Rows are numbered. After the first four, each row is followed by the numbers of the three nearest rows among all rows above it, by straight-line distance, nearest first.
0: [  4  11  -1  41   9  -2   2   8  -5  -4   5 -16  -8  -3   3   3   7   8
  -7 -10   2  -4   0  -2   3  29   1  -2   0  -6   3  -8  -2   2   6  -3
   3  -1   9  -7   2   3 -17  -3  -2  -3]
1: [ 12  -6   3 -29   0  -2   5  -4  -1   2   5   3   7  -1 -16   5  -6 -13
   3   5   6   0   6   5  -3 -22  10  -3  -3   1  -5   2  -1   3 -13  20
   9   5  -4  -3   4  10   6   8  -1  -1]
2: [-10   1   5 -52  -7  -1 -11   2   4  -3  -2  12  -1  25  -3   0  -9 -13
   1  12  -6   7   1  25  14  -7  -3  -9   4  14  -8  22  -7  -3  -8  14
   0   4  -9   2  -8  -1  13   3   6  -1]
3: [-13  -2  10 -16 -15  -1   3  -1   8   7  -9   4  -3  12  -3 -10 -13 -14
   7   7  -6  19  -8  13  19 -14   3  -7  10  10 -16  28   7  -1  -2  23
  -6   6 -17  10   2   2  20   1   7  -8]
4: [  3   4  -2  37  -5   1   7   1   1   5  -1  -9 -11   1   5   2   8   6
   7 -11  -1  -1 -14   0  -4  31  11  -4   0  -8   5  -9  -5  -7   4 -26
  -8   5   7  -3  -5  -8 -10  -1   9   1]
0 1 3
5: [ -6   5   8  14  -9  13  14   1  -4   3  -2   0 -27   8  17  -6  10   5
   4  -8  -1   5  -2 -14   6  40   6  -3  15   2  -3   6   8  -5  -4 -18
  -9  -3   6  -7  -9 -11  10   0  13  -2]
4 0 3
6: [-16  -4   5 -26 -25   6   1   2  -1   2   2   9  -9  29 -22  -8  -1  -3
   6   5  -3  12  -6  17  16  19  -2 -10  -8  13  -6  25  -9  -3  10 -15
  -2   0   0   2  -9 -10  12   1  19   9]
2 3 5
7: [ -2  12   0  50  -2  10   6   4   0  -8   4  -6  -3   1   7  -7  12   6
  -4 -16  -3  -3  -3  12  10  48   4   5  -2 -12  10 -10   1  -2  10 -15
   2   2   5   1   0  -6  -8  -2   3  -2]
0 4 5
8: [ -5   6  -3  42  -8  10  13   3  -4  -8   7 -11  -1   1  -1   1   9   8
  -2  -7  -6   0 -12   4   0  37  -2   2  -4  -3  12  -6 -13   3  -2 -18
   4   3   6  -2   1  -7  -5  -3   2   0]
7 4 0
9: [-10  -2   5 -44 -23  -5  -2   5  -1   4  -3   6  -1  22 -13  -7  -8 -15
  10   9 -13  15   7  27  23  -7  -5  -1  -5   1 -14  23 -10   3  -4   9
   5   3 -20   2  -6   3  12   4   6   2]
2 3 6
10: [ -3   5  10 -27 -23   0  -2   7   3  -8  10   1  -1  22  -6 -15   7  -6
   4  14   2   7  -6  25  15  19  -4 -15 -20   1   9   5 -15  -2   4 -17
   3   4  -9   3 -10   0  -1   2  13   1]
6 9 2
11: [ -9   6  -3 -15  -5  -3  11 -11   7   6  -1   1  -2   7   2   2 -19  -3
   5   7  -2  14   4 -12  -2  11   0  -5  15   4  -8  16   4 -12 -13   3
   1   9 -13   8  -4  10  33   7  14   0]
3 1 2
12: [ -2   6  -1  25  -5   9  10   6 -11   0   6   1  -3  -2   6 -10   9   5
  -3 -11   1   1  -3   5  10  43   2   5   0 -10  10  -5 -19  -1  10 -16
   1   3   8  -1  -7  -7  -2  -4   3   2]
8 7 4
13: [-16   6   5 -14 -24  11   5   7   7   0  -2   3 -14  22 -12 -15  -5   0
   1  -1  -3   5 -17   9  21  31  -6 -10  -9  15  -1  17  -8   0   8 -18
  -5   1   5  -4  -1 -17   8   7  15   3]
6 10 5
14: [ 10 -11  -2   0  14   1   5  -6  -5   4   2  -6   6 -10   6   3   0  -7
   3  -4   9   0  14   5 -13   0  -1   2   9  -5 -11   2  -1  -1  -7   4
   3   4  -8  -1   8   1  10   4  -5  -6]
1 11 0
15: [ 10  -6 -12 -20   2  -3  -1   0   6   4   7  -1   7  -1  -1   3  -9 -15
  -4  16  -1   8   3  10   0  -9   1  -2   0   0  -2   8 -12  -3  -6  17
  -4   1  -8   2   3   7   4   1   2  -2]
1 14 2
16: [  6  -5 -14  17  15  -2  10 -10  -4   7   2  -4   7 -13  14   2   1 -10
   1  -2   5  -5  11  -8 -13  13   7  -2   9  -7  -1 -16   7  -2  -9   4
   4   5  -3   2   0   8  14   4  -5   3]
14 0 15
17: [  1  14  -2  -1 -14   2   1  10  -2  -6  -5  -2 -10  13  -6 -15   7   3
   5   1  -8   4  -8  19  24  20   0  -5  -7  -3  -3  12  -3  -1   7 -11
  -3   4   3   2  -2  -4  -1   4  10  -6]
13 10 6
18: [-13   8   3 -10 -20   9  -5  11   5  -3  -1   3  -2  23 -24 -12   6  -4
   7   1   0  14 -18  16  24  30  -2  -1  -6  18  -1  16 -10  -8   4 -21
  -3  -3  -7   3  -2 -13  13  -4  16   4]
13 6 17
19: [  5   9  -2  27   2  -2   0   4 -11   2   4  -2  -5   1   7   0   7  -3
  -3 -12   5  -4   8  10   5  16  -5   7   4  -8  -3  -1  -3  12 -10  -9
  -3  -1   8  -8   2  -2  -9  -3  -1  -2]
0 12 8
20: [-13  -2   3 -14 -14   3  -2   2  -4   2   3   7  -6  22 -14  -2  -8  -2
   0   7  -3  20 -11  22  19  10  -8  -9  -9  12  -7  22  -6   1   1  -8
   2  -3  -8  -2   1  -7   5   1  10   5]
6 18 13
21: [ 13  -5  -2  -2  19  -2   3  -7  -6  -1   5  -8   8 -21   9   9   0  -1
  -7   6   7   2   9  -6 -17  -6  -6   2   5 -14  -4  -7   7   2  -3   6
   5  -7  -4  -3   4   6   4   1  -3   7]
14 16 15
22: [ 18  -3  -2 -18   9  -8   8 -11  -5   6  -1   0   7 -21   4   2   4  -9
   6   8   4   2   0  -9 -22 -14   6  -2   6  -7   0   1   4   2 -12   9
   4   1   0 -11   4  15   4  -2  -6  -2]
21 14 1
23: [  4  -4   1 -31  -1 -10 -10  -2   2   0   2   9  10   3  -4   3  -9  -8
   0  16  -9   6   9  16  -2 -27   1  -5 -13   3  -1  10  -7  -1  -4  17
  10   2 -11   7  -4  13   3   1   2   3]
15 1 2
24: [  2  -2  -8  16  16   0   3  -7  -4   3  -6 -12  -3 -19  12   4  -2 -10
  -2  -8   7   0   1  -5 -14  12   9  -4  16 -16   4 -10   2   7   0   3
  -1   0   6   3   3  12  -1   6  -5   0]
16 21 14
25: [ -9  -5  -2 -58  -5   0   0  -5   2  -3  -3  12   2   5 -15   1  -8 -13
   8  20  -2  12   6  10   4 -30  -3 -10  -8   8   0  10  -2  -6 -10  23
   2   0 -23  -1   2   4   9   0   1   0]
23 2 1
26: [ -3  -2  15 -48 -10  -5  -3   1  -2   4   0  10  -1  12  -8  -8 -19  -4
   9  14  -7  20   8  17  14 -19  -3 -10  -1   2 -24  13   0  -6 -10  12
  -2   2 -20  -1  -7   1  23   2   6   4]
9 2 25
27: [ -6   3  -9   4 -16   0  10   9  -4  -4  12  -1  -4   7 -15  -5   2   1
   4  -1  -1   5  -2  30  25  15  -1  -5 -19  -2  19   3 -16   3   5  -6
   6  -5  -4  -1   0  -4 -11   3   4   3]
17 10 20
28: [  2  -5   1  36  18  -6   2  -3  -3   2   8  -6  -1 -15  15   0  14   2
  -3 -14   3  -6   3  -7 -10  19   6  -1   2  -7   3 -11   4   0  -1   2
   0  -1   5  -4  -1   0  -5   0  -7   1]
0 24 16
29: [ -3   6   2  -9 -15   3   3   8  -6  -9   6   7  -9  16 -12 -11   6   4
   8  -2  -4  11  -5  16  24  16  -6  -3  -4   6  -9  14 -16  -4   5  -9
   5   7  -9   3  -9  -1   9   7  10  -7]
17 20 18
30: [  0  -6   5 -63  -8  -6  -4  -8   5  -2  -5  17   8  19  -6  -2 -15 -15
   4  15  -1   7  -2  15   4 -36  -6   6 -11  16 -17  14   9   1  -6  19
   6   9 -16   6   1  10  17   8  -2  -6]
25 26 2
31: [  4  -6   4  -9   8  -4  -1  -8   2   4   5   1   4  -3  -3   6   3 -10
  -2   5   6   2  10  10  -5  -5  -1  -8  -6 -12   6  -7 -14   7  -1  12
   3  -1  -9  -1  -5   7  -1   4  -7  -1]
15 14 1
32: [-18   5   7 -31 -21  -2  -1  -1   1   2  -5   4  -2  19 -10 -10   1  -3
   3   8  -6  20 -16  13  19  16  -7  -8 -10  10  -9  25  -6  -4  -1   2
   4   6 -12  -2  -1  -6  12   7  20  -3]
20 6 29
33: [ 16  -7  -7 -11  21 -10   1  -6  -7  -1  -1   0  13 -29  10   8   7  -9
   1   9  -1  -3  17 -13 -18  -8   4  -4   6 -14  -6 -13  10   7  -9   4
   0   1  -7  -2   1   8  -5   5  -9  -3]
21 22 14
34: [ -7  -7   1 -33  -2  -6  -2   0  -1   7 -10   3   4   3 -14  -1 -15  -8
   7   6   0   8  12   0  -6  -9  -8  -6  -3   2 -13   6   5   2  -7   8
  -5   1  -1  -3   7   4   9  -1  -3  -2]
1 15 23
35: [  0  23   3  -5 -15  12   0   9   2   0  -1   4  -7  24 -12  -5   3  -1
   1   4  -2   2  -8  18  15  25   0  -1  -7   1  -2   6 -16  -4   5 -10
  -2  -8  -8  -1  -4  -8   3   1  12   2]
17 29 18
36: [  0 -10  -2  -8  14  -6   4  -3  -1   3  -4  -8   8  -8   5   7  -4  -9
   0   4   0  -4   6  10 -12  -1   2  -1   3 -11  -5  -4  -1   3 -11   6
   0   2  -9   4  -5   9   8  -6   3  -2]
14 31 21
37: [-14  -5   2 -21 -22   3  -1   3  -5  -9   8   7  -3  31 -18 -14  -4  -3
  -1   8 -10  15  -2  28  19   4  -5  -6 -19   3   3  18  -9   3  -2  -3
   2   0 -16   0  -8  -7  12  12  11   3]
20 6 32
38: [-11   7   4   2 -19   8   7   3  -2  -4   5   4 -10  20 -15  -6   3   5
   3   3  -5   7 -22  25  20  24  -1  -9 -26   1   8   6 -12  -6   6 -16
   1  -2  -7   5  -4   2  -2   2  20   7]
35 27 17
39: [ -1  -2  -7  -9   4   2   7  -8   3   9   0  -9   2  -7  10   4   1  -7
   2   5   2   1   7  -3 -13   4   0  -3  12  -5   3  -5   2  -3  -5   6
   3   6   3   4   5  10  13   4   7  -2]
36 14 16
40: [  1   6   3  46   1  14   5   1   0  -8  10  -7  -3   1   7  -2  16   3
  -3  -6   6 -11  -4   3   3  35   4   5  -7 -13   8 -16 -10   5   4 -17
   3   4   3 -12  -1  -6 -18  -3   2  -2]
7 8 0
41: [ -2  -8   3 -63  -9  -6  -6  -5   3   6 -14   8  10   0 -10  -1 -13 -12
   1   8  -5   8   6  -6  -6 -28   2  -1   3   8 -17  17  11   4 -13  13
   1   1 -14   6   1   8   3  11  -4  -4]
30 25 34
42: [  9   4   4  40  10   6  13   0   1  -3   2 -10  -6  -5  13  -2  14   5
  -7 -17  -2  -2  -2   4  -3  21  -1   5   3 -12   8 -13   1   2  -2 -13
  -2  -9   9   0   1   1  -9  -6  -3  -2]
0 28 40
43: [ -1  10  -3  45  -2   5  11   1  -4  -5   5 -10 -13  -1  11   0  16  10
 -13 -15  -5  -9  -3  -1   2  38   4   5   8  -6   7  -4  -5   2   5 -26
  -2  -1  17   1  -3 -12  -8  -7  10   3]
7 8 4
44: [-15   1   6 -38 -21   2 -11  -2   1   2   1   8  -7  23  -5 -11  -7  -3
   2   0  -3  20  -1  20  25   9 -11  -2   1   9  -9  16  -7  -5  -3   2
   2   6 -16  -3  -6  -5  18   5   9   4]
32 9 20
45: [ 13  -9   0   0  14  -8   8  -7   4  -2   3  -4   3 -18   7   0  -3   2
  -1  -3   8  -4  12 -13 -16   6   4  -1   2  -5 -12  -5  12  13  -7  13
   6   0   2  -3   4  11  -1   0  -2  -4]
21 14 33
46: [-13   1   9 -28 -23  -2   3  -1  -5   1   3   7  -5  22 -11  -7  -4  -3
   3   4  -7  20  -8  18  11   8 -13  -3 -17   7  -1  19 -11   0   4  -2
   7   1  -9  -2  -6  -3  11   1  17  -5]
32 20 37
47: [ -4   7  -1   5 -21   9   3   4   5  -7   8   3   2  17  -8  -9   1   2
   5   3  -1   3 -12  28  19  32  -9  -7 -17   3  12   3 -17   0  11 -16
  -3   4   0  -3   2  -4  -1  -1  10  -4]
38 27 35
48: [ 17  -6 -10  -4  23  -6   0  -5  -6  -2  -3 -12   4 -33   5   5   2   0
   3   4   0  -5   9   4 -17  -6  -3  -3   1  -6  -8 -11  10   9  -8  16
  -5   0   1   0  -1  12  -5  -3 -10  -6]
33 21 45
49: [ -2  -5   0 -45  -6  -2  -1  -2   2   8  -4   0   4   1 -11  -2  -9 -11
   5  14  -4   7   8   6  -3 -23  -1  -4  -1   7 -10  17  -1  -7  -5  10
   1   1 -22   2  -6  12  10   7   1  -3]
25 41 23
50: [ 10   4   2  57  10   2  11   0 -10   5   6  -7  -9  -5  17   5  15   9
 -10 -14  -5  -9  -9 -13  -4  50   4  -5  10 -13   6 -16  -6  -6   0 -27
  -4  -7  20  -6  -6 -13   0  -6   5  -1]
43 4 42
51: [-12   3   2 -26 -23   6  -4   5   3  -3   2   3  -3  29 -12 -16  -5  -7
   5  10  -6  12 -10  11  15  15  -2  -3 -10  12  -3  28  -3  -3   0 -14
  -4   0 -16  -5   4  -1  21   3  11   5]
32 6 20
52: [  8  -9  -2 -15   3  -9   0  -9   8  -4  -2   5   5 -14  -3   6  -9  -7
  -4  13   0  -4  14   3  -5 -32  -1   4 -10 -12   3  -3   4  -1  -6   8
   2   6  -9   0   1  10  -5   0 -15   1]
31 1 23
53: [ -9  13   4   4 -13   7   4   4   4  -2  12   4  -8  17 -13 -13  11   3
   0  -2  -9   8  -9   8  16  28   1  -3  -9  -2  -2   8 -14 -11   5 -16
   0  -9   1  -2  -1 -11   2   2  14   0]
35 17 38
54: [-10  -5  -3 -48  -5 -11  -9  -1   9  -1  -5   8   8   7 -14  -3 -22  -6
   4   7   6   9   5  15   3 -30 -15  -1  -7   4  -6  14  -3   0 -13  21
   1   5 -12   7   2   8  11   2  -6   1]
25 49 30
55: [  0   0 -12  38  18   2   1  -2   3   0   5 -15  -2 -15  12  10   0   2
   0  -7   1   4   7 -19 -21  18   4   3  19  -9  -3 -11  -3   4  -8  -6
 -11   0   8  -4  -1  -5   0   1   3 -10]
28 24 16
56: [  6   8  -6  51  -4  11   9   3  -2  -1   5  -1  -2   0   6   1  22   2
  -4 -13   2  -1  -2  11   5  40   2  -2  -5 -11   8  -9  -9  -1  -1 -22
   3   1  11  -8  -1  -8 -15 -11  -4   3]
40 7 8
57: [  0   9   0  48  11   8   8  10  -6  -6   6 -13  -3  -4   8  -5  19  12
  -3  -6  -3  -7   8   0   5  36  -6  -3  -7 -14  17 -13 -15   9   7 -12
  -4  -9  11  -2   1  -5 -16 -11   2  -1]
40 0 56
58: [ -1   1   0 -19  -5   3  11   1   6  -3   1   3   0  11   1  -3  -6  -5
  10   8  -3   5  -1  21   5  -1  -2  -8  -2  -3  -3  10  -6  -1   4   5
  -3  -3  -6  -2  -4   5   3   0  -4  -4]
15 31 34
59: [ -3   1 -12  39  22  -2   8  -9  -4   8   4  -5  -4 -15  21   1   7   2
 -12  -4   6   1  -5  -9 -13  22  11  -1  14  -9   1 -11   6   4 -15   1
  -3  -6  10   2   2  -2  -7   1  -2   4]
28 55 24
60: [ -6  -2  10 -17 -20   4   5   4   0 -10   8  -1  -2  20 -13   1   2  -2
   7   6  -3  10  -4  38  24  10  -7 -15 -16   3   0  26 -21  -7   2   1
  -9  -2 -13  -4   5   2   3  -4   7   0]
20 37 46
61: [  0 -10  12 -50   0  -6  -5   0   4   0  -2  10   8  18 -15   0 -13 -15
  -2  14   2   9   3  22   4 -37  -1  -2 -12   7  -8  16   3   2  -6  23
   3   6 -13   6   3  18   7  -2 -11  -6]
30 54 25
62: [  7  14 -11  58  -1   1  13   0   2  -9  17 -10   1 -10  12   7  27   7
  -9 -10   2 -16  -3   2  -5  43  -1  -2  -6 -19  16 -28 -10   4   5 -16
  -5  -7  18   1   2  -6 -20  -5   0   9]
57 56 40
63: [  4  -7  -5 -22   8  -9   4  -3   2  -2  -2   3  13  -4 -15   9   0 -14
  12   9  -3  -8  11  10 -12 -25  -4   1  -8  -9   1  -3  -2   0  -2  16
   7  -4 -13  -3   0  14  -5   3  -5  -7]
52 1 31
64: [  2   4  -6  51  11   1   2   2  -1  -3  10  -8  -4  -2   8   5   9   7
  -3  -3  -3  -6  -2  -1   0  21  10  -1   2  -8  12 -18  -5   2   2  -3
   1  -5  15  -4   3  -4 -15  -2   3   2]
0 42 40
65: [  6   1 -11  -1   1  -6   3  -9   3   5 -11   3  -6  -8  15   1  -2  -8
   1   2   4  -2  11 -18 -12   9   3  -7  16   2   1  -2   3   4 -12  -3
  -6   3  -5   7   4   4  13   6   3  -6]
39 16 14
66: [  1  -7   7 -56  -1  -5  -2  -5   9  -1  -2   7  15  -1 -11   1  -6  -9
  12   9   3   1   8  -2   1 -42   0   0   8  11 -14  13  11  -5  -1  24
  -5   3 -14   6   0   1  11   3  -1   5]
41 49 25
67: [  6  -7  -1  -4  11  -5  -6  -7   1  -2  -6  -6  16 -15  -4   5   3  -5
   4  15   5  -2   1   8  -2  -3  -5  -3   0 -10  -3  -4  -9  11   2  16
  -4  -9  -8   4   0  11  -1   0 -12  -7]
31 36 48
68: [ -1   1   8 -20  -4  -6  -4 -10   5   0   1   7   3  -7  -3   7  -6  -8
   3   7   9  11  -4  16  -1  -2   0  -8   8   6  -4  13  -1   1 -11  13
   3  -1  -9   3   4   6   6   5  -1  -3]
15 58 1
69: [ -9  -4   2 -50 -11 -12  -3   1   4  -4  -3   4   8   4  -9   4 -16 -12
   9   5   4  16  -1   6   8 -17  -8  -5   4   5 -12  15   5  -7 -11   2
   0   4 -19   6   4   4   9   4  -3  -8]
49 54 41
70: [  8   7  -4  63  11   3   8  -3  -3  -2  10 -11   0 -18  16   4  24  11
  -6 -15  -3 -15   1  -6 -18  32   1   3   4 -10  14 -15   1   1   5 -17
   1  -9  16 -10   1 -10 -17   0   4   0]
62 64 50
71: [ -2  -5  -8 -27   5  -2   1  -9   1   8  -8   5  -3  -4  -2  11 -10  -6
   8   8   1   8   2  -8  -8 -17   1   1   3   6  -4   7   5   4  -7  12
  -3  -1 -17   3   4   3  16   8   1   2]
34 49 68
72: [  1  19  -1  10 -10   4  11   1  -3  -5   3   5  -6  15   4  -2  11   1
   0 -12  -7   1  -4   0   4  30   4  -8  -9  -3   2   6  -5  -9   1 -12
  -5  -9   2   2   2  -9  -3   3   4  -8]
53 17 35
73: [ 10   6   3  29   5   9  10   5  -7   0   2  -1  -4 -12   5  -5  13   2
  -2  -7   0  -3   4  -2   5  29   4   4   0 -17  12 -12  -4   5   8  -9
   1 -10  10  -6  -2  -3 -14  -3   0  -2]
42 0 57
74: [ -4   3   2 -24 -17  -1   3   3   6 -12  -8   4  -1  19  -6  -7  -3 -14
  -1   1 -12  10   6  26  15   2  -6  -7 -12   0  -3  11 -14  -7  -3   4
  -7   0 -10   4   1   2   5   8   9   6]
58 37 60
